Below are the code and all the weights of a small trained network. Each question names an input and a target symbol and asks about switching units off, where a switched-off unit gives its printed mean instead of its output.

import numpy as np


def w(rows, s, z=0):
    codes = np.array(rows[::2]) - 128.0
    scale = np.full(codes.shape[1], s)
    scale[-1] = z or s
    return codes * scale


def norm(h):
    return h / np.sqrt((h * h).mean(-1, keepdims=True) + 1e-5)


def f(y):
    return np.maximum(y, 0)


def softmax(a):
    e = np.exp(a - a.max(-1, keepdims=True))
    return e / e.sum(-1, keepdims=True)


def log_softmax(a):
    a = a - a.max(-1, keepdims=True)
    return a - np.log(np.exp(a).sum(-1, keepdims=True))


def net(x, mask):
    ids = ['βδζξπσ'.index(c) for c in x.split()]
    T = len(ids)
    res = E[ids] + P[:T]
    r = norm(res)
    for j in range(2):
        rows = slice(2 * j, 2 * j + 2)
        q, k, v = (r @ M[0][rows].T for M in (Q, K, V))
        z = softmax(np.where(np.tri(T) > 0, q @ k.T / 2**0.5, -1e9)) @ v
        o = O[0][rows]
        res = res + np.where(mask[j], z, o[:, -1]) @ o[:, :-1]
    y = f(norm(res) @ A[0][:, :-1].T + A[0][:, -1])
    res = res + np.where(mask[2:6], y, B[0][:, -1]) @ B[0][:, :-1]
    return log_softmax(norm(res)[-1] @ U[:, :-1].T + U[:, -1])


Q, K, V, O, A, B = {}, {}, {}, {}, {}, {}
E = w([
[64,119,130,78,205,210],'β',
[63,229,179,185,122,158],'δ',
[117,82,231,144,172,71],'ζ',
[200,205,152,115,140,154],'ξ',
[145,83,248,163,131,117],'π',
[156,51,176,209,80,188],'σ',
],0.012)
P = w([
[125,190,37,109,148,199],'0',
[145,131,44,99,162,222],'1',
[126,139,16,145,130,175],'2',
[140,204,123,155,158,217],'3',
[158,135,91,116,98,135],'4',
[120,170,100,151,144,132],'5',
[123,108,34,132,116,102],'6',
[151,130,88,137,90,100],'7',
[163,123,113,117,63,80],'8',
[135,122,50,118,88,99],'9',
[127,118,67,134,52,11],'10',
[164,151,178,102,107,164],'11',
[134,88,3,76,25,72],'12',
],0.0061)
Q[0] = w([
[91,182,98,255,222,198],'head 0',
[105,211,118,128,202,146],'head 0',
[101,211,105,64,142,162],'head 1',
[151,186,140,105,143,174],'head 1',
],0.009)
K[0] = w([
[118,146,195,34,184,232],'head 0',
[115,85,144,48,147,254],'head 0',
[86,21,144,30,242,242],'head 1',
[65,121,26,73,249,248],'head 1',
],0.0076)
V[0] = w([
[185,140,154,170,113,91],'head 0',
[146,105,110,155,49,186],'head 0',
[3,130,171,152,119,156],'head 1',
[108,148,53,69,177,173],'head 1',
],0.0076)
O[0] = w([
[83,153,174,193,135,162,126],'head 0',
[150,2,118,75,195,121,137],'head 0',
[140,105,174,71,63,180,227],'head 1',
[94,116,131,164,75,14,254],'head 1',
],0.0094,0.0026)
A[0] = w([
[100,81,80,115,74,92,199],'neuron 0',
[246,203,57,141,199,143,55],'neuron 1',
[183,126,170,97,73,187,205],'neuron 2',
[132,118,113,103,2,38,1],'neuron 3',
],0.0087,0.0021)
B[0] = w([
[108,136,183,119,88,28,199],'neuron 0',
[191,143,2,106,202,59,189],'neuron 1',
[120,168,72,114,136,64,246],'neuron 2',
[121,59,216,7,63,145,255],'neuron 3',
],0.0089,0.0059)
U = w([
[115,99,149,70,45,78,199],'β',
[33,255,99,166,96,177,95],'δ',
[117,88,138,232,152,63,7],'ζ',
[221,155,51,119,183,67,213],'ξ',
[149,133,135,103,176,232,68],'π',
[148,37,117,97,194,166,1],'σ',
],0.0085,0.0024)

Each question gives the input, a string of symbols that net reads in full, and the target symbol t.
The units are the heads (2 rows each of Q, K, V and O) and the neurons (one row each of A and B). Each row of codes is followed by its name. A weight is (code - 128) times the scale printed after its matrix; where a second scale follows, it is the last column's (O, A, B and U).
mask holds one flag per unit, heads first, then neurons. A switched-off unit (its flag False) gives its mean, the last column of its rows in O or B, instead of its output. The means were averaged over made-up inputs and are rounded, as every weight is.
A unit's drop is (log p(t) with every unit on - log p(t) with that unit switched off) / (log p(t) with every unit on - log p(t) with every unit switched off).
The circuit of an input: a set's keep is (log p(t) with only the set's units on - log p(t) with every unit switched off) / (log p(t) with every unit on - log p(t) with every unit switched off). Starting from all 6 units, units are removed one at a time, each time the one whose removal leaves the highest keep (on an exact tie, the one counted first), for as long as the keep stays at least 0.8.
circuit, biggest first: the units of the circuit, biggest drop first
unit that matters most: the unit with the biggest drop
k most important neurons: the k neurons with the biggest drops, biggest first
heads that matter: for each layer, one digit per head in row order, 1 if its drop is at least 0.15 and else 0, layers parted by /
input ζ ξ ζ π ζ δ π, target δ: circuit, biggest first => head 0; head 1; neuron 3; neuron 2
input ζ ξ σ ξ ξ ξ π ζ, target ζ: unit that matters most => neuron 3
input ζ σ ζ, target δ: circuit, biggest first => head 0; neuron 3; head 1; neuron 1
input π β π ζ, target ξ: circuit, biggest first => head 0; head 1; neuron 3; neuron 2
input π ξ π π β π, target π: heads that matter => 01
input ζ ξ σ ξ ζ ξ π β ζ ξ β ζ π, target ξ: circuit, biggest first => head 1; neuron 3
input ξ π ξ ξ ζ, target ζ: heads that matter => 01
input β ξ δ β ξ ζ β ζ ξ ζ π σ, target δ: heads that matter => 10
input ζ π ζ, target δ: circuit, biggest first => head 0; neuron 3; head 1
input δ β δ, target β: heads that matter => 01
input π σ σ δ ξ ξ σ σ σ, target σ: heads that matter => 11
input δ ξ π δ β π ξ ζ ζ σ, target δ: heads that matter => 11
input σ δ π, target σ: circuit, biggest first => head 0; head 1; neuron 3
input δ ξ β δ ζ δ ξ ξ σ, target ζ: circuit, biggest first => head 1; neuron 3
input σ ζ σ ξ ξ β σ σ π, target σ: circuit, biggest first => head 0; head 1
input ζ π ξ ξ σ ξ δ ξ σ π ξ δ δ, target δ: circuit, biggest first => head 1; neuron 3
input δ δ ξ β σ ζ σ π δ ξ π ζ, target π: heads that matter => 01
input δ β ζ ζ, target ξ: 3 most important neurons => neuron 3; neuron 2; neuron 0
input ξ σ σ ξ ξ π π, target ζ: circuit, biggest first => neuron 3; head 0
input ξ ζ ξ ξ π π, target ζ: circuit, biggest first => neuron 3
input ξ β ξ π ζ δ π, target δ: 2 most important neurons => neuron 3; neuron 1
input δ σ σ ξ ζ, target σ: 2 most important neurons => neuron 0; neuron 3
input ζ σ π σ σ, target π: most important neuron => neuron 1
